Here is a tiny trained network, its code and every weight. The questions are about switching its units off for an input and a target symbol, where a switched-off unit gives its printed mean instead of its output.

import numpy as np


def w(rows, s, z=0):
    codes = np.array(rows[::2]) - 128.0
    scale = np.full(codes.shape[1], s)
    scale[-1] = z or s
    return codes * scale


def norm(h):
    return h / np.sqrt((h * h).mean(-1, keepdims=True) + 1e-5)


def f(y):
    return y / 2 * (1 + np.tanh(0.7978845608 * (y + 0.044715 * y**3)))


def softmax(a):
    e = np.exp(a - a.max(-1, keepdims=True))
    return e / e.sum(-1, keepdims=True)


def log_softmax(a):
    a = a - a.max(-1, keepdims=True)
    return a - np.log(np.exp(a).sum(-1, keepdims=True))


def net(x, mask):
    ids = ['ΞΣΨΩαγδεζηθλμπτφ'.index(c) for c in x.split()]
    T = len(ids)
    res = E[ids] + P[:T]
    r = norm(res)
    for j in range(2):
        rows = slice(3 * j, 3 * j + 3)
        q, k, v = (r @ M[0][rows].T for M in (Q, K, V))
        z = softmax(np.where(np.tri(T) > 0, q @ k.T / 3**0.5, -1e9)) @ v
        o = O[0][rows]
        res = res + np.where(mask[j], z, o[:, -1]) @ o[:, :-1]
    y = f(norm(res) @ A[0][:, :-1].T + A[0][:, -1])
    res = res + np.where(mask[2:18], y, B[0][:, -1]) @ B[0][:, :-1]
    return log_softmax(norm(res)[-1] @ U[:, :-1].T + U[:, -1])


Q, K, V, O, A, B = {}, {}, {}, {}, {}, {}
E = w([
[179,158,200],'Ξ',
[179,28,189],'Σ',
[122,22,217],'Ψ',
[94,152,96],'Ω',
[96,152,97],'α',
[94,152,96],'γ',
[114,70,159],'δ',
[122,212,103],'ε',
[169,119,131],'ζ',
[123,254,26],'η',
[60,145,112],'θ',
[53,143,118],'λ',
[37,140,136],'μ',
[115,60,148],'π',
[162,117,131],'τ',
[111,136,174],'φ',
],0.02)
P = w([
[4,26,56],'0',
[128,69,120],'1',
[127,84,128],'2',
[124,110,118],'3',
[116,131,122],'4',
[108,162,109],'5',
[93,159,104],'6',
[86,185,93],'7',
[65,181,88],'8',
[78,174,83],'9',
],0.0031)
Q[0] = w([
[149,183,78],'H0',
[106,196,112],'H0',
[94,133,144],'H0',
[170,33,162],'H1',
[149,87,103],'H1',
[151,246,124],'H1',
],0.013)
K[0] = w([
[198,122,53],'H0',
[184,138,92],'H0',
[134,84,123],'H0',
[221,39,102],'H1',
[138,110,70],'H1',
[132,247,176],'H1',
],0.013)
V[0] = w([
[93,152,117],'H0',
[170,145,58],'H0',
[205,175,150],'H0',
[2,93,96],'H1',
[46,212,250],'H1',
[130,137,146],'H1',
],0.0081)
O[0] = w([
[158,200,148,171],'H0',
[223,91,111,128],'H0',
[96,71,76,50],'H0',
[61,66,118,255],'H1',
[160,132,255,191],'H1',
[148,139,139,121],'H1',
],0.0073,0.0039)
A[0] = w([
[183,154,135,126],'N0',
[130,128,127,133],'N1',
[195,118,158,169],'N2',
[85,120,172,149],'N3',
[158,190,226,13],'N4',
[154,127,77,132],'N5',
[124,73,175,198],'N6',
[122,143,135,84],'N7',
[180,108,157,132],'N8',
[132,158,132,157],'N9',
[100,126,186,87],'N10',
[122,163,96,57],'N11',
[207,82,179,125],'N12',
[253,111,78,3],'N13',
[178,143,120,123],'N14',
[139,152,143,103],'N15',
],0.018,0.006)
B[0] = w([
[65,134,128,166],'N0',
[128,128,128,129],'N1',
[103,149,60,165],'N2',
[131,67,149,254],'N3',
[127,166,194,197],'N4',
[141,138,91,142],'N5',
[215,106,118,228],'N6',
[104,134,130,122],'N7',
[170,117,77,143],'N8',
[100,153,140,175],'N9',
[138,80,124,182],'N10',
[118,173,133,152],'N11',
[186,230,64,170],'N12',
[111,12,151,159],'N13',
[73,99,103,147],'N14',
[94,140,146,133],'N15',
],0.011,0.0055)
U = w([
[195,179,157,148],'Ξ',
[194,140,74,89],'Σ',
[191,109,146,187],'Ψ',
[119,125,131,25],'Ω',
[132,104,143,115],'α',
[70,131,121,235],'γ',
[133,116,140,223],'δ',
[95,172,174,223],'ε',
[110,98,43,46],'ζ',
[131,166,61,215],'η',
[98,106,166,44],'θ',
[98,100,176,22],'λ',
[98,95,203,47],'μ',
[90,116,151,252],'π',
[108,100,74,77],'τ',
[150,121,254,17],'φ',
],0.022,0.0036)

Each question gives the input, a string of symbols that net reads in full, and the target symbol t.
The units are the heads (3 rows each of Q, K, V and O) and the neurons (one row each of A and B). Each row of codes is followed by its name. A weight is (code - 128) times the scale printed after its matrix; where a second scale follows, it is the last column's (O, A, B and U).
mask holds one flag per unit, heads first, then neurons. A switched-off unit (its flag False) gives its mean, the last column of its rows in O or B, instead of its output. The means were averaged over made-up inputs and are rounded, as every weight is.
A unit's drop is (log p(t) with every unit on - log p(t) with that unit switched off) / (log p(t) with every unit on - log p(t) with every unit switched off).
The circuit of an input: a set's keep is (log p(t) with only the set's units on - log p(t) with every unit switched off) / (log p(t) with every unit on - log p(t) with every unit switched off). Starting from the 12 units with the biggest drops (on a tie, the unit counted first), units are removed one at a time, each time the one whose removal leaves the highest keep (on an exact tie, the one counted first), for as long as the keep stays at least 0.8.
circuit, biggest first: the units of the circuit, biggest drop first
k most important neurons: the k neurons with the biggest drops, biggest first
heads that matter: for each layer, one digit per head in row order, 1 if its drop is at least 0.15 and else 0, layers parted by /
drop of u: that unit's drop, to one decimal
input π ε γ π φ γ γ ε Ξ γ, target ε: circuit, biggest first : H1
input Ψ η γ, target η: 2 most important neurons : N3, N13
input γ ε Ξ Ω, target ε: circuit, biggest first : H1, N14
input γ γ ζ ζ τ δ, target Ψ: heads that matter : 10
input Ω ε Ω Ψ π δ π ε γ Ξ, target Ξ: heads that matter : 00
input δ η γ φ γ Ω ε γ γ Ξ, target Ξ: 2 most important neurons : N12, N4
input η γ ε η π δ ε φ α, target φ: heads that matter : 01
input γ π γ φ γ Ω, target φ: heads that matter : 11
input θ π π Ξ γ μ Ψ, target Ψ: heads that matter : 00
input δ γ ε Ξ α, target ε: heads that matter : 01
input δ π γ γ π ε φ γ γ, target φ: heads that matter : 01
input ζ η Ψ δ, target ζ: heads that matter : 01
input π ε α, target ε: drop of H1 : 0.2
input γ γ η γ μ ε, target ε: most important neuron : N4
input ε Ξ ζ, target ζ: drop of H1 : 0.3
input γ γ Σ η μ γ π, target Ψ: drop of N6 : 0.6
input ε η γ, target η: drop of N11 : -0.1
